Each row has a class, written as a number after it.
[-202,-140,-79,106,128,-100,29,96,-66,-76,166,-18,36,-98,1,114,-28,-40,32,2,-11,-75,-113,-129,-22,31,-237,84,-84,86,130,-124,26,204,-179,15,-55,-156,171]  10
[-64,238,-282,-157,112,-60,-151,98,668,-64,-396,-2,-156,277,-184,102,-49,-245,164,25,-49,6,178,-76,136,-156,-233,-122,192,477,-187,82,234,0,-551,-22,-160,188,381]  3
[-168,-145,-71,71,151,-91,3,86,-45,-22,133,9,-50,-156,-5,92,33,3,15,-38,-66,-46,-111,-81,-45,24,-166,102,-79,110,76,-37,9,176,-134,-33,-1,-201,160]  3
[-361,365,77,212,-439,-53,-39,35,249,136,-100,-153,80,-5,30,-96,-67,-108,76,82,-136,-292,226,-136,-109,-18,-243,129,-128,-128,-169,-505,-50,-256,-627,-361,-277,84,196]  11
[-128,-125,111,15,87,-130,-2,204,-169,42,-122,23,103,-174,107,59,71,-12,-89,57,454,-303,40,-90,241,32,-188,6,-322,-78,51,194,-130,114,461,-46,-55,-210,48]  6
[-210,-130,-87,65,101,-45,20,88,-5,-45,100,10,-16,-118,17,26,43,-32,65,-7,-1,-145,-86,-91,-51,48,-236,84,-125,48,51,-75,-55,154,-231,-47,-40,-154,107]  2
[-128,-154,-82,97,92,-54,15,94,18,-41,102,21,29,-173,8,-7,36,-11,10,14,-3,-103,-74,-23,-66,-35,-224,57,-92,91,83,-131,-36,190,-280,41,-6,-195,143]  2
[-306,-164,-57,122,-142,-117,9,150,-82,-52,-84,28,128,-141,232,-162,101,-127,-1,60,236,-396,-6,124,204,341,-428,-86,-233,71,-86,436,-77,42,104,-202,-31,-120,-86]  1
[-48,-178,170,339,-484,-60,-199,106,80,127,119,-27,321,88,-10,65,-184,-86,-298,312,249,50,236,-125,118,-112,-345,-195,91,-34,204,-329,120,-21,-219,99,-112,-76,-197]  8
[44,181,252,-56,-583,90,263,-127,510,-206,-460,-121,-229,365,90,-82,-276,-184,23,-315,-386,-382,268,18,-124,-129,190,336,-10,109,-231,-192,-123,-113,-444,-38,-201,315,147]  2
[-158,-104,-147,48,88,-84,-12,81,58,-38,121,9,-50,-150,0,48,12,4,57,32,4,-110,-84,-119,-89,65,-243,76,-93,84,20,-125,44,143,-220,-10,-42,-244,132]  8
[90,-36,-151,-208,-63,141,143,-367,103,72,-247,-125,-354,587,123,-150,95,43,82,-29,169,-111,114,-32,-303,-105,95,-117,148,-134,249,205,14,1,-661,-183,197,-13,226]  2
[-351,-263,163,336,-172,83,-189,97,47,-7,76,-19,37,45,-90,45,-260,-97,-88,-172,-211,-181,310,-116,-111,-10,-447,89,220,160,-143,-18,289,-114,-237,61,15,-58,17]  9
[-153,-113,-57,100,71,-53,18,82,-29,-21,126,2,-40,-146,25,37,54,-9,9,-13,-49,-27,-87,-79,-77,42,-197,54,-94,95,54,-46,-53,154,-231,-22,-8,-167,104]  3
[-210,0,144,44,-37,-17,73,189,-162,0,-118,-81,59,-196,198,-302,49,-98,-58,-85,-1,-341,-38,91,5,215,-216,-43,-326,-129,-240,119,-230,186,295,-146,-52,-1,-68]  10
[-146,-101,-136,71,99,-89,-21,77,21,-25,156,25,34,-194,-13,114,12,21,40,12,-40,-67,-109,-101,-17,4,-239,61,-92,54,88,-77,-3,136,-189,-13,-59,-184,125]  0
[-170,-114,-78,89,107,-85,-9,95,-1,-30,119,12,19,-169,-2,18,10,43,22,43,51,-23,-49,-39,-72,-17,-291,-2,-114,75,113,-100,-106,115,-247,18,-21,-165,94]  0
[-229,-164,-85,110,83,-76,4,79,-13,-83,134,3,-19,-122,-32,20,-3,19,73,1,-8,-145,-16,-60,-90,3,-248,61,-61,61,84,-119,13,143,-273,-2,-20,-140,151]  7
[-202,-111,-74,76,101,-78,-20,76,-47,-32,112,5,26,-130,9,73,56,38,60,0,41,-116,-61,-110,-37,3,-231,71,-118,53,107,-28,-17,128,-202,-48,-60,-208,125]  6
[270,120,-404,-76,-312,91,-7,-224,364,186,131,-51,-70,499,130,78,100,-169,221,-13,-447,152,65,-357,-136,45,334,68,361,231,182,-408,407,272,-264,338,-49,179,33]  12
[-208,-63,-124,214,3,-51,9,272,-112,223,157,-169,77,-268,-17,-181,106,-48,-97,219,130,43,-234,-78,221,-156,-377,-59,-394,1,271,-255,27,-33,131,-35,-43,-14,-132]  4
[-168,106,-199,79,-378,-166,-214,184,326,120,232,-130,230,-153,-240,177,-183,67,121,175,-37,-93,-15,-145,-21,-185,-391,228,-56,-24,125,-421,258,-123,-498,-215,-177,-229,97]  5
[107,198,-61,-100,-546,-88,356,-266,176,-78,-35,-217,-130,237,-116,360,-609,187,-11,220,-380,316,266,-25,-89,-327,40,-45,235,-86,-60,75,363,-138,-899,47,-305,139,75]  8
[-196,-156,-134,117,94,-65,-14,86,0,-84,138,27,-32,-161,-23,48,-11,-24,58,10,-53,-120,-93,-122,-51,-7,-229,58,-56,96,67,-94,45,162,-295,-18,-45,-138,144]  4
[202,290,-17,-360,111,-132,175,-76,244,-191,-167,-88,-219,199,114,-15,-131,-230,80,-26,-702,46,-6,-178,-28,16,569,-154,98,-46,-508,-224,276,-4,366,89,98,363,333]  8
[-204,-120,-121,84,50,0,3,110,55,-71,149,27,14,-127,-7,13,12,-35,27,22,-17,-122,-41,-113,-66,19,-334,27,-118,20,79,-119,-33,168,-235,8,-69,-185,124]  9
[-187,45,174,-12,-11,-148,-177,260,-213,3,-30,14,179,-89,140,-13,100,-170,66,7,144,-329,12,-134,143,-1,-284,96,-258,-55,-107,139,-115,47,260,-210,-87,-79,111]  10
[-335,-191,99,59,0,-162,45,225,-211,41,3,-107,197,-170,-160,68,35,-54,75,46,463,-595,-30,-77,230,66,-253,97,-317,-63,-26,207,58,264,340,-108,19,-188,83]  0
[-185,-57,211,203,-257,-265,-98,-9,-138,-137,203,-17,186,101,-296,203,-415,-89,135,181,389,101,6,-79,270,-47,-113,127,167,-115,313,-88,-8,-90,-251,-88,-303,8,117]  10
[324,47,188,-272,-384,289,285,-44,218,81,-191,-186,0,244,-98,299,-282,-103,-191,2,-319,373,120,136,65,-211,254,85,150,-84,71,-92,-288,-134,-293,201,-204,132,-74]  11
[-71,259,-146,-267,198,38,-126,141,188,-121,-266,-179,-495,199,-3,-143,-253,-177,87,8,-629,95,438,-412,-72,121,-402,129,211,289,38,151,319,62,-445,-380,-57,132,332]  5
[-343,-82,-84,172,-161,-16,0,133,323,-181,249,-238,196,-72,-309,-176,-408,-55,182,167,72,-359,-91,75,-78,-375,-494,-171,-121,-88,-175,-610,25,-11,-543,-176,-35,-91,14]  10
[-195,-162,37,86,-2,-157,-97,469,-14,128,-167,30,6,-459,209,-197,173,-116,-29,-28,264,-511,-76,84,124,11,-352,-75,-502,129,-278,310,-303,264,252,-223,92,-122,-36]  5
[250,31,59,-215,209,201,-70,-16,111,-203,-196,31,-179,164,38,-64,11,-70,-147,-143,-454,118,283,-469,12,-76,-43,-166,218,230,199,373,134,345,-298,134,104,138,155]  6
[83,79,100,-177,106,110,278,-96,-14,-196,-232,-258,-158,450,34,3,12,-227,26,101,-461,277,41,-39,127,-158,124,-137,241,173,-120,9,145,-62,-326,177,-253,-62,405]  4
[14,3,-46,-49,-123,220,121,-254,217,-196,-210,-112,-134,437,6,44,-187,-40,205,167,-321,179,337,-196,-237,-110,-79,-145,292,-13,-209,-85,30,-337,-694,321,-279,197,29]  7
[-142,215,-31,8,286,-71,-33,243,-88,34,-285,-129,-254,84,24,-203,197,-89,102,33,-147,-42,147,-88,-149,-52,6,-52,51,256,-161,45,110,250,-433,-181,-2,43,486]  1
[-140,-249,-6,177,-143,-182,-92,274,-22,142,-50,-114,221,-359,94,-75,-54,96,-130,115,141,-252,117,111,104,-185,-352,-160,-211,69,20,129,37,121,88,90,15,-121,-145]  6
[-289,34,-196,-102,-229,-194,-28,-33,195,34,-72,8,-194,76,37,-44,21,-127,122,-93,-813,-412,321,-124,334,100,156,149,280,90,96,89,499,147,-22,-188,-129,414,337]  10
[181,68,-83,-87,-201,-28,153,-16,441,-109,-51,103,54,-354,-258,152,-430,314,-62,294,-289,-8,387,184,-151,-251,-99,-128,-18,-230,-185,-97,59,54,-261,-4,-27,305,140]  5
[-152,-92,-161,92,130,-82,5,114,21,-35,152,50,-4,-214,-18,34,-15,27,-6,36,-72,-69,-108,-79,-7,0,-278,74,-123,68,36,-97,26,193,-156,-39,1,-98,90]  12
[445,98,-100,-456,158,245,124,-23,364,-275,-217,-23,179,-84,-80,58,-31,-209,90,129,-156,-139,21,87,-2,-184,127,-192,56,30,-523,-26,-140,-103,-165,199,272,-54,28]  2
[-168,-131,145,134,-70,-109,-36,234,-90,-49,-202,-118,161,-402,65,-260,36,-117,-62,-20,268,-365,-13,349,89,172,-244,139,-327,146,48,46,-318,-40,281,-196,-33,-96,-167]  3
[-293,-45,-77,292,-273,-37,-119,162,31,-20,109,31,-110,-113,-146,-295,-182,-153,86,-4,71,-292,122,-46,107,57,-187,-38,127,-32,-181,-173,187,120,-323,-65,-134,4,62]  1
[-177,-99,27,140,81,-98,-30,163,-48,-123,9,38,111,-267,182,-90,-21,-86,-68,-130,173,-375,0,11,65,264,-302,-67,-179,17,16,178,-162,323,186,-207,82,-49,-23]  5
[-214,-124,-116,77,80,-54,3,52,18,-57,114,-19,-34,-88,8,18,40,16,83,-18,-18,-127,-83,-107,-55,11,-276,80,-95,85,86,-27,1,103,-245,-48,-49,-196,122]  3
[-173,-69,39,175,-61,-125,-96,256,-176,53,27,-94,60,-227,109,-69,151,-136,-29,176,283,-270,-41,-6,302,134,-277,32,-227,141,109,97,-132,99,133,-380,-55,-223,-177]  9
[-286,-263,27,65,-282,-79,170,-18,-409,54,-47,-103,-12,-124,154,-167,-16,58,19,13,222,-439,73,160,247,119,-123,101,-214,-127,243,401,-107,85,192,-166,-198,-74,-268]  12
[-264,168,226,181,-262,-105,-152,264,370,149,-26,-103,217,-251,-277,-173,28,-37,64,-3,82,-262,131,143,-283,-115,-221,-121,-255,-213,-305,-407,-177,8,-241,-93,65,180,356]  6
[190,63,-80,-52,171,54,215,-337,267,-154,-174,-190,70,472,-10,-146,-202,107,-37,89,-283,133,-39,9,-102,-665,-266,-233,114,-222,79,-129,156,53,-545,378,-23,296,284]  10
[-142,-35,61,113,43,-76,-26,253,-181,-50,-286,-140,257,-277,205,-297,218,-60,-30,60,290,-450,82,125,130,169,-355,4,-311,58,123,293,-171,41,243,-168,25,-23,-12]  6
[94,-155,56,199,-163,14,4,163,-14,41,-26,-256,433,-117,-87,-109,2,-5,-307,348,227,142,-175,164,-40,-163,-420,-121,-78,-277,-94,-325,-138,-209,-356,346,95,-165,-201]  12
[-319,31,-160,-53,-382,-46,178,59,207,-75,11,-66,176,208,92,-64,-241,-9,5,167,201,-277,240,293,200,-52,-409,-66,-14,5,230,-197,-17,-99,-287,-292,-113,-73,-20]  5
[-141,-108,-112,84,60,-39,12,98,0,-66,151,16,-37,-164,5,30,17,2,23,-12,-45,-76,-67,-51,-83,26,-260,53,-89,74,35,-80,11,170,-266,-32,-20,-177,108]  7
[-172,-122,120,149,21,-190,79,161,-340,9,-79,-97,161,-248,128,-212,76,69,-32,197,256,-223,77,154,100,73,-169,-36,-246,-72,76,140,-171,124,299,21,-3,15,-142]  9
[-181,-104,-96,106,69,-42,39,76,4,-12,158,-5,41,-154,-50,115,12,27,27,16,-32,-98,-95,-117,-31,0,-222,84,-103,18,31,-130,51,152,-221,7,-48,-174,115]  7
[-158,-126,-100,104,68,-78,6,73,18,-28,145,15,-58,-131,-11,65,12,28,25,-8,-1,-45,-77,-41,-67,46,-209,83,-82,113,71,-59,-6,148,-247,-26,8,-196,99]  1
[194,343,163,-218,-84,99,-130,-135,226,-281,-199,-2,-22,349,257,44,23,-111,150,77,-460,-219,303,-217,-193,-66,36,-86,168,-80,-377,42,-241,-121,-430,-518,107,310,33]  12
[-274,-142,80,90,40,-199,13,231,-173,-44,-40,-98,151,-164,83,-205,230,-45,-156,132,214,-369,87,194,130,17,-379,-126,-288,-60,85,-18,-103,203,193,-12,88,87,-16]  11
[-195,-148,-123,68,86,-39,-3,87,-13,2,132,30,-16,-196,4,86,66,10,38,-24,-21,-101,-40,-77,-45,95,-210,60,-80,146,110,32,-3,188,-192,-59,-13,-215,107]  3
[-280,5,30,381,-442,-28,-202,69,194,-134,105,-10,53,85,-95,-338,-8,-190,-97,23,23,-257,216,181,186,-121,-408,15,135,-270,137,-615,-35,-268,-289,2,-172,418,-76]  12
[-193,-31,-35,166,-254,-188,75,143,-24,-14,-4,-98,174,-290,157,-16,99,1,-79,-9,289,-317,-175,221,214,-119,-316,-133,-385,-105,24,249,-150,-68,-109,-144,-57,-46,-64]  1
[-216,-122,-119,54,123,-81,-4,84,-13,-7,136,-15,-26,-142,21,34,52,-13,49,0,-64,-109,-98,-104,-50,28,-281,53,-116,100,62,-81,-4,140,-224,-55,-16,-241,145]  0
[-71,270,64,517,-298,-108,-201,-21,67,-40,74,1,38,58,-113,-67,-153,25,-91,77,131,128,120,-327,183,-32,-385,121,204,-65,324,-64,153,-32,-748,-155,-191,268,18]  1
[-169,73,53,-36,77,-25,-130,8,103,73,-240,133,345,175,58,45,120,45,-138,-17,114,1,-38,72,-102,-80,-59,-96,44,-155,-172,-55,-36,-175,-125,83,-107,-123,251]  3
[123,-26,67,-294,-143,-34,-86,-310,152,-185,-22,-108,-93,424,-54,118,-41,78,138,208,-176,-19,584,-221,-126,-41,27,123,359,-136,505,-257,33,-101,-282,30,-48,-2,211]  3
[384,380,3,-436,-288,-101,-28,-91,458,-57,-549,-43,-195,111,110,-215,-148,-13,109,232,-106,67,210,17,-168,-257,131,106,-110,21,-305,-207,-304,-411,-441,-27,-190,-55,54]  0
[-167,-8,-11,92,-14,-86,-55,293,48,-74,-135,19,111,-205,34,-163,-20,-172,-66,81,449,-264,-10,-7,101,124,-464,-60,-291,13,-123,49,-205,61,-7,-18,-1,-4,-35]  11
[-36,132,-49,48,-158,-207,-490,202,480,-37,94,68,339,-186,-110,18,117,100,-140,114,-53,-147,16,-133,-32,-479,-472,-121,-138,-248,62,-427,79,-243,-274,-64,51,108,138]  4
[202,174,123,-360,285,180,159,-255,5,-152,-123,172,188,373,-73,53,-65,-326,31,-90,-38,-17,-185,-130,169,73,71,108,66,-174,-310,56,-88,211,221,231,9,-13,181]  0
[386,320,-175,-106,-399,120,225,-405,472,-62,-351,65,-271,212,52,99,-218,53,134,-8,-287,-60,398,177,-49,-119,324,155,225,266,31,114,72,36,-571,-181,-195,457,-82]  2
[247,36,109,8,-44,-23,66,-13,260,-208,-307,-122,-236,213,-104,-379,-158,-100,60,227,-107,118,256,252,-219,-405,-71,-219,151,164,-196,-232,-78,124,-592,194,-51,202,315]  4
[-252,147,-217,155,-51,-148,-302,6,389,5,182,111,208,-33,-231,34,82,-125,74,35,223,-181,87,-154,-177,216,-107,5,110,-324,51,-850,156,54,-174,133,-137,-18,399]  1
[-276,-23,147,152,-27,-239,83,176,-142,28,-87,-111,263,-314,-54,100,2,43,-22,46,249,-352,-61,43,244,58,-346,182,-347,-52,-88,211,-94,73,189,-26,-98,-31,-54]  0
[-168,-80,-96,81,98,-94,5,77,29,-51,95,9,28,-128,10,94,52,-8,53,28,-31,-126,-108,-92,-45,14,-175,54,-90,93,31,-77,27,132,-219,-41,-36,-131,157]  8
[-181,-143,-128,79,71,-45,-58,115,24,-13,137,-5,-33,-130,-18,19,49,-35,56,9,-46,-92,-76,-94,-47,-16,-260,24,-75,85,105,-26,10,169,-243,-45,-40,-179,125]  9
[-402,-11,23,100,-141,-157,-14,222,75,50,-106,61,149,-285,-120,-63,-103,2,-14,19,296,-396,20,6,125,113,-319,84,-301,-93,-196,-8,-70,116,-20,-81,-198,-84,-5]  7
[-168,-146,-121,77,108,-85,2,41,-38,-48,128,-1,-118,-105,18,-12,51,7,45,-32,-26,-94,-60,-104,-62,78,-155,34,-46,104,84,-33,22,202,-194,-24,10,-161,114]  12
[-107,-16,-37,109,55,-78,37,218,-157,-12,40,-64,107,-424,120,-137,93,-11,-79,54,206,-188,-169,111,260,102,-321,-13,-295,-107,36,95,-229,109,226,-126,-75,-132,-152]  4
[-185,-60,-112,28,108,-58,7,40,14,4,112,20,16,-111,22,33,60,19,70,-31,-13,-78,-115,-46,-115,88,-207,80,-109,81,43,-104,-76,158,-211,-46,-44,-237,113]  0
[-76,-86,89,43,-117,-166,63,77,-112,-6,-114,15,33,-157,110,-55,-15,-125,-116,85,98,-155,84,206,121,160,-114,-35,-141,-88,-88,119,-111,94,235,48,-56,151,-61]  8
[209,390,203,-110,-90,53,52,31,-44,-49,-149,-148,-269,371,179,223,-66,-241,36,-110,-727,111,233,-432,-124,-192,285,57,137,38,-191,41,134,251,-256,-249,-123,456,361]  12
[13,164,-49,-46,-131,-117,-89,10,81,129,156,80,405,-78,26,132,-37,75,-42,278,-135,127,-29,-206,128,14,-207,174,-121,-160,35,-324,35,-96,167,133,-128,30,-214]  11
[76,459,-204,-17,-45,-33,15,-179,401,64,-220,-137,-78,435,-64,101,-35,24,286,-93,-339,-31,32,-380,-247,-221,142,261,206,106,-208,-246,582,-35,-551,4,-204,-7,661]  6
[-172,-77,0,178,-89,-60,-52,175,-172,-18,-93,-27,403,-400,124,13,21,-54,-157,189,178,-425,104,-16,210,73,-532,-3,-267,-110,2,231,27,52,-1,-146,-119,-101,-121]  2
